Below are the code and all the weights of a small trained network. Each question names an input and a class and asks about switching units off, where a switched-off unit gives its printed mean instead of its output.

import numpy as np


def w(rows, s, z=0):
    codes = np.array(rows[::2]) - 128.0
    scale = np.full(codes.shape[1], s)
    scale[-1] = z or s
    return codes * scale


def f(y):
    return np.maximum(y, 0)


def log_softmax(a):
    a = a - a.max(-1, keepdims=True)
    return a - np.log(np.exp(a).sum(-1, keepdims=True))


def net(x, mask):
    res = np.array(x, float).reshape(1, 7) / 4 @ E
    y = f(res @ A[0][:, :-1].T + A[0][:, -1])
    res = res + np.where(mask, y, B[0][:, -1]) @ B[0][:, :-1]
    return log_softmax(res[-1] @ U[:, :-1].T + U[:, -1])


A, B = {}, {}
E = w([
[115,125,131,166,128,146],'x0',
[121,130,128,110,118,111],'x1',
[39,255,69,99,210,162],'x2',
[82,57,96,158,250,2],'x3',
[226,246,211,247,133,90],'x4',
[125,129,112,118,115,111],'x5',
[130,126,161,133,149,150],'x6',
],0.0091)
A[0] = w([
[110,171,87,118,149,96,76],'N0',
[196,134,140,162,175,140,89],'N1',
[130,89,84,53,154,179,106],'N2',
[171,188,168,107,148,99,61],'N3',
[144,91,189,143,116,119,38],'N4',
[109,169,144,112,70,174,189],'N5',
[177,172,151,208,129,52,105],'N6',
[89,101,106,202,168,147,232],'N7',
[160,202,154,165,103,60,72],'N8',
[94,143,130,140,210,79,151],'N9',
[93,188,101,112,176,161,48],'N10',
[105,121,125,154,181,56,189],'N11',
[113,93,150,142,168,103,169],'N12',
[167,86,179,129,81,81,44],'N13',
[213,87,181,161,57,88,7],'N14',
[97,207,123,101,139,103,84],'N15',
[137,160,140,120,70,203,201],'N16',
[97,136,200,157,113,138,90],'N17',
[163,184,141,78,60,176,153],'N18',
[146,164,110,138,45,170,174],'N19',
[87,5,85,73,129,203,149],'N20',
[168,89,115,150,193,66,165],'N21',
[193,50,136,73,111,115,33],'N22',
[64,218,107,119,141,162,77],'N23',
[141,101,101,155,227,15,193],'N24',
[151,52,149,171,54,88,31],'N25',
[235,181,144,124,147,120,144],'N26',
],0.012,0.0017)
B[0] = w([
[185,115,101,155,164,138,170],'N0',
[80,114,106,146,141,133,181],'N1',
[98,162,73,80,97,156,196],'N2',
[101,179,108,134,94,172,179],'N3',
[144,154,74,168,177,149,179],'N4',
[149,29,177,117,129,65,195],'N5',
[34,212,109,101,55,96,231],'N6',
[144,109,88,57,101,102,179],'N7',
[58,208,135,146,80,174,210],'N8',
[139,64,131,147,123,111,207],'N9',
[216,138,61,200,171,214,191],'N10',
[181,81,192,100,92,86,207],'N11',
[136,70,188,93,95,136,177],'N12',
[168,141,95,212,166,175,205],'N13',
[141,138,146,198,143,157,250],'N14',
[169,142,63,212,210,176,177],'N15',
[149,41,205,64,90,101,215],'N16',
[110,132,128,138,117,108,166],'N17',
[159,42,207,78,71,69,219],'N18',
[129,83,185,99,89,58,208],'N19',
[48,254,105,82,94,159,249],'N20',
[157,68,177,106,104,104,206],'N21',
[139,135,108,178,174,192,197],'N22',
[183,139,112,189,195,140,203],'N23',
[111,97,206,75,114,49,252],'N24',
[177,122,44,247,224,170,220],'N25',
[79,159,113,111,68,123,209],'N26',
],0.0079,0.014)
U = w([
[133,78,166,132,124,101,245],'0',
[7,236,108,147,114,160,96],'1',
[190,154,94,218,207,177,41],'2',
],0.017,0.0012)

Each question gives the input, the list of numbers given to net, and the class t.
The units are the neurons (one row each of A and B). Each row of codes is followed by its name. A weight is (code - 128) times the scale printed after its matrix; where a second scale follows, it is the last column's (A, B and U).
mask holds one flag per neuron, in row order. A switched-off neuron (its flag False) gives its mean, the last column of its row in B, instead of its output. The means were averaged over made-up inputs and are rounded, as every weight is.
A unit's drop is (log p(t) with every unit on - log p(t) with that unit switched off) / (log p(t) with every unit on - log p(t) with every unit switched off).
unit that matters most: the unit with the biggest drop
k most important neurons: the k neurons with the biggest drops, biggest first
drop when u is switched off: that unit's drop, to one decimal
input [-6,1,8,7,-7,2,8], class 2: unit that matters most => N10
input [4,-3,-7,-2,-6,-8,-3], class 2: 3 most important neurons => (N25, N6, N22)
input [-8,0,8,4,6,1,3], class 2: 3 most important neurons => (N10, N15, N23)
input [-6,6,5,-5,2,8,0], class 0: 2 most important neurons => (N18, N25)
input [1,4,-1,-5,-6,8,-2], class 1: 2 most important neurons => (N20, N2)
input [1,4,4,4,3,-1,-6], class 0: 3 most important neurons => (N24, N25, N20)
input [-1,-7,-6,-3,5,3,3], class 2: 4 most important neurons => (N25, N20, N13, N14)
input [2,-3,-8,-3,8,0,0], class 1: 2 most important neurons => (N6, N8)
input [0,-2,-5,4,3,-6,4], class 2: 2 most important neurons => (N25, N18)
input [7,-1,-4,-1,-4,1,-8], class 1: 3 most important neurons => (N20, N10, N23)
input [0,6,7,-6,-4,6,2], class 2: 4 most important neurons => (N10, N23, N15, N24)
input [4,1,-3,-1,-2,-8,6], class 2: 2 most important neurons => (N6, N8)
input [-7,-1,-8,4,6,-6,1], class 2: 3 most important neurons => (N25, N13, N20)
input [0,-2,4,5,-2,3,3], class 0: most important neuron => (N24)
input [6,-8,7,-7,-1,-1,-3], class 0: drop when N16 is switched off => 0.6
input [4,7,-7,-1,-8,7,5], class 1: drop when N9 is switched off => 0.0
input [-2,4,-8,-2,5,-8,7], class 2: drop when N25 is switched off => 0.1
